Below are the code and all the weights of a small trained network. Each question names an input and a target symbol and asks about switching units off, where a switched-off unit gives its printed mean instead of its output.

import numpy as np


def w(rows, s, z=0):
    codes = np.array(rows[::2]) - 128.0
    scale = np.full(codes.shape[1], s)
    scale[-1] = z or s
    return codes * scale


def norm(h):
    return h / np.sqrt((h * h).mean(-1, keepdims=True) + 1e-5)


def f(y):
    return np.maximum(y, 0)


def softmax(a):
    e = np.exp(a - a.max(-1, keepdims=True))
    return e / e.sum(-1, keepdims=True)


def log_softmax(a):
    a = a - a.max(-1, keepdims=True)
    return a - np.log(np.exp(a).sum(-1, keepdims=True))


def net(x, mask):
    ids = ['ΔΦαβημπτψ'.index(c) for c in x.split()]
    T = len(ids)
    res = E[ids] + P[:T]
    u = 0
    for l in range(2):
        q, k, v = (norm(res) @ M[l].T for M in (Q, K, V))
        z = softmax(np.where(np.tri(T) > 0, q @ k.T / 2**0.5, -1e9)) @ v
        res = res + np.where(mask[u], z, O[l][:, -1]) @ O[l][:, :-1]
        u += 1
        y = f(norm(res) @ A[l][:, :-1].T + A[l][:, -1])
        res = res + np.where(mask[u : u + 8], y, B[l][:, -1]) @ B[l][:, :-1]
        u += 8
    return log_softmax(norm(res)[-1] @ U[:, :-1].T + U[:, -1])


Q, K, V, O, A, B = {}, {}, {}, {}, {}, {}
E = w([
[254,72,199],'Δ',
[82,217,123],'Φ',
[83,213,123],'α',
[206,47,175],'β',
[125,230,151],'η',
[87,105,114],'μ',
[81,212,122],'π',
[82,213,121],'τ',
[82,117,119],'ψ',
],0.0093)
P = w([
[103,96,249],'0',
[100,73,65],'1',
[11,88,213],'2',
[122,138,98],'3',
[44,98,183],'4',
[148,148,103],'5',
[59,104,146],'6',
[182,166,98],'7',
[79,107,113],'8',
[178,157,115],'9',
],0.014)
Q[0] = w([
[158,106,2],'L0H1',
[153,112,157],'L0H1',
],0.012)
K[0] = w([
[1,23,195],'L0H1',
[156,99,152],'L0H1',
],0.0065)
V[0] = w([
[116,12,4],'L0H1',
[219,170,50],'L0H1',
],0.0035)
O[0] = w([
[138,129,152,45],'L0H1',
[102,131,254,1],'L0H1',
],0.0085,0.0014)
A[0] = w([
[147,163,136,55],'L0N1',
[86,254,146,170],'L0N2',
[203,228,157,68],'L0N3',
[198,68,188,149],'L0N4',
[153,87,225,1],'L0N5',
[157,186,151,22],'L0N6',
[52,139,146,150],'L0N7',
[115,125,58,61],'L0N8',
],0.0085,0.0027)
B[0] = w([
[121,185,145,138],'L0N1',
[93,100,43,236],'L0N2',
[82,121,195,194],'L0N3',
[79,68,113,254],'L0N4',
[3,175,75,195],'L0N5',
[161,150,211,145],'L0N6',
[190,40,219,198],'L0N7',
[147,100,110,154],'L0N8',
],0.0058,0.0048)
Q[1] = w([
[177,135,124],'L1H1',
[9,80,135],'L1H1',
],0.015)
K[1] = w([
[18,152,134],'L1H1',
[254,229,89],'L1H1',
],0.0086)
V[1] = w([
[253,59,158],'L1H1',
[55,4,55],'L1H1',
],0.0065)
O[1] = w([
[225,181,193,122],'L1H1',
[207,178,2,253],'L1H1',
],0.0076,0.0053)
A[1] = w([
[141,129,181,77],'L1N1',
[97,122,153,110],'L1N2',
[82,115,110,2],'L1N3',
[122,92,47,144],'L1N4',
[173,82,109,135],'L1N5',
[125,67,163,118],'L1N6',
[139,166,93,137],'L1N7',
[247,128,121,46],'L1N8',
],0.015,0.005)
B[1] = w([
[205,96,124,152],'L1N1',
[168,92,148,162],'L1N2',
[155,68,108,144],'L1N3',
[216,148,118,254],'L1N4',
[113,193,166,200],'L1N5',
[114,198,88,196],'L1N6',
[136,230,124,184],'L1N7',
[2,182,121,196],'L1N8',
],0.0085,0.0074)
U = w([
[209,177,56,86],'Δ',
[91,248,126,162],'Φ',
[197,130,212,251],'α',
[128,112,114,117],'β',
[58,119,181,248],'η',
[129,118,121,86],'μ',
[157,141,114,3],'π',
[120,107,114,138],'τ',
[125,121,127,91],'ψ',
],0.014,0.003)

Each question gives the input, a string of symbols that net reads in full, and the target symbol t.
The units are the heads (2 rows each of Q, K, V and O) and the neurons (one row each of A and B). Each row of codes is followed by its name. A weight is (code - 128) times the scale printed after its matrix; where a second scale follows, it is the last column's (O, A, B and U).
mask holds one flag per unit, layer by layer, with each layer's heads first. A switched-off unit (its flag False) gives its mean, the last column of its rows in O or B, instead of its output. The means were averaged over made-up inputs and are rounded, as every weight is.
A unit's drop is (log p(t) with every unit on - log p(t) with that unit switched off) / (log p(t) with every unit on - log p(t) with every unit switched off).
The circuit of an input: a set's keep is (log p(t) with only the set's units on - log p(t) with every unit switched off) / (log p(t) with every unit on - log p(t) with every unit switched off). Starting from the 12 units with the biggest drops (on a tie, the unit counted first), units are removed one at a time, each time the one whose removal leaves the highest keep (on an exact tie, the one counted first), for as long as the keep stays at least 0.8.
circuit, biggest first: the units of the circuit, biggest drop first
top k neurons: the k neurons with the biggest drops, biggest first
k most important neurons of layer l: the k neurons of layer l with the biggest drops, biggest first
drop when u is switched off: that unit's drop, to one decimal
input Δ Δ Δ Δ Δ η ψ, target η: circuit, biggest first : L1H1
input ψ Δ π, target α: 2 most important neurons of layer 0 : L0N7, L0N5
input ψ Δ τ Δ η Δ Δ μ π, target Δ: 2 most important neurons of layer 0 : L0N4, L0N7
input Φ μ β, target Δ: circuit, biggest first : L1H1, L0H1, L1N4
input ψ Δ Δ β η β α Δ β β, target Φ: top 3 neurons : L1N8, L1N5, L0N2
input Δ η η μ ψ, target Δ: circuit, biggest first : L1H1, L0N5, L1N4, L1N8
input τ β Δ μ Δ, target Δ: top 2 neurons : L0N4, L0N5
input η Δ μ, target α: top 3 neurons : L0N2, L0N5, L1N8
input Φ β Δ, target Φ: top 2 neurons : L1N6, L1N4
input α η β μ η, target Δ: top 3 neurons : L0N2, L1N8, L0N7
input η Δ η, target α: top 2 neurons : L0N7, L0N5
input μ Δ Δ β Δ Δ β η μ, target η: 2 most important neurons of layer 0 : L0N5, L0N6
input μ η η η μ μ η μ Φ, target Δ: 2 most important neurons of layer 1 : L1N4, L1N8
input Δ ψ Δ μ μ Δ Δ, target α: circuit, biggest first : L1H1
input η η Φ β Φ Δ ψ μ τ, target Δ: 3 most important neurons of layer 0 : L0N4, L0N7, L0N2
input Δ Δ α, target α: top 3 neurons : L0N7, L0N5, L1N8
input π ψ Δ Δ η η π, target η: top 2 neurons : L0N4, L0N5
input β η η, target η: 2 most important neurons of layer 0 : L0N7, L0N4
input Δ Δ Δ μ β, target Δ: 2 most important neurons of layer 0 : L0N4, L0N5
input π η α α Φ Δ η Δ, target Φ: circuit, biggest first : L1N8
input π η Δ α Δ Δ β η τ, target η: 2 most important neurons of layer 0 : L0N5, L0N6
input Δ π Φ α ψ μ α, target Δ: top 2 neurons : L0N2, L1N4
input β Δ Δ Δ Δ η α, target η: drop when L0N4 is switched off : 1.1
input τ τ Δ μ α, target Δ: drop when L0N2 is switched off : 0.0
input τ τ Φ μ π, target Δ: drop when L1N1 is switched off : 0.0
